Look-ups in named tables: a row name and a column name give one cell, copied from the table.

Tolor.csv
,Simega,Sitida,Zumeni,Med,Napan,Farek,Somidim,Nabogid
Teluk,6.5,7.3,2.3,6.7,5.3,8.0,7.3,5.6
Vogomi,6.9,4.9,3.5,8.1,4.8,6.9,7.0,6.6
Dafike,7.0,6.0,2.4,4.7,4.7,7.8,7.3,5.0
Difavaf,7.0,8.2,2.9,7.5,7.3,7.6,4.2,2.2
Boroke,5.8,4.0,5.0,8.3,6.3,5.6,4.0,5.7
Kar,6.2,3.5,4.3,9.4,5.6,5.9,4.2,6.5
Fuval,7.2,4.8,5.6,9.3,7.5,5.7,6.1,5.7
Giguko,4.4,4.3,5.6,8.9,5.1,4.4,4.1,7.2
Mebura,8.0,6.2,0.7,6.8,4.5,8.1,7.6,6.9

What is the Farek of Teluk in Tolor?
8.0
What is the Nabogid of Fuval in Tolor?
5.7
What is the Sitida of Giguko in Tolor?
4.3
What is the Zumeni of Fuval in Tolor?
5.6
What is the Somidim of Fuval in Tolor?
6.1
What is the Zumeni of Mebura in Tolor?
0.7
What is the Sitida of Difavaf in Tolor?
8.2
What is the Med of Difavaf in Tolor?
7.5
What is the Nabogid of Giguko in Tolor?
7.2
What is the Nabogid of Kar in Tolor?
6.5
What is the Nabogid of Dafike in Tolor?
5.0

Vuz:
|  | Dutatov | Fek | Kurisus | Vopoko | Vava | Lim | Zukel | Kebe |
|---|---|---|---|---|---|---|---|---|
| Zinobo | 112 | 114 | 112 | 113 | 111 | 116 | 110 | 114 |
| Zak | 51 | 76 | 130 | 98 | 86 | 149 | 184 | 55 |
| Puzed | 110 | 114 | 111 | 113 | 110 | 120 | 111 | 116 |
| Zug | 152 | 124 | 118 | 117 | 107 | 121 | 110 | 101 |
| Nis | 149 | 121 | 112 | 120 | 114 | 111 | 107 | 111 |
| Rakato | 102 | 113 | 111 | 112 | 108 | 122 | 116 | 112 |
| Paser | 99 | 107 | 111 | 109 | 107 | 118 | 119 | 112 |
| Zan | 135 | 115 | 110 | 117 | 118 | 98 | 103 | 109 |
| Tiv | 75 | 96 | 138 | 91 | 81 | 152 | 197 | 89 |
| Vom | 114 | 113 | 111 | 114 | 113 | 114 | 110 | 114 |
| Gidof | 112 | 113 | 114 | 112 | 111 | 115 | 114 | 113 |
| Ninuka | 95 | 105 | 112 | 106 | 110 | 114 | 115 | 112 |
| Duzote | 118 | 113 | 110 | 115 | 114 | 112 | 107 | 115 |

What is the Kurisus of Rakato in Vuz? 111
What is the Kebe of Zan in Vuz? 109
What is the Dutatov of Duzote in Vuz? 118
What is the Lim of Rakato in Vuz? 122
What is the Zukel of Zinobo in Vuz? 110
What is the Zukel of Tiv in Vuz? 197
What is the Vava of Puzed in Vuz? 110
What is the Vopoko of Zinobo in Vuz? 113
What is the Lim of Tiv in Vuz? 152
What is the Vava of Zug in Vuz? 107
What is the Dutatov of Tiv in Vuz? 75
What is the Kebe of Duzote in Vuz? 115
What is the Vopoko of Vom in Vuz? 114
What is the Dutatov of Zug in Vuz? 152
What is the Lim of Zinobo in Vuz? 116
What is the Fek of Rakato in Vuz? 113
What is the Vava of Zak in Vuz? 86
What is the Dutatov of Vom in Vuz? 114

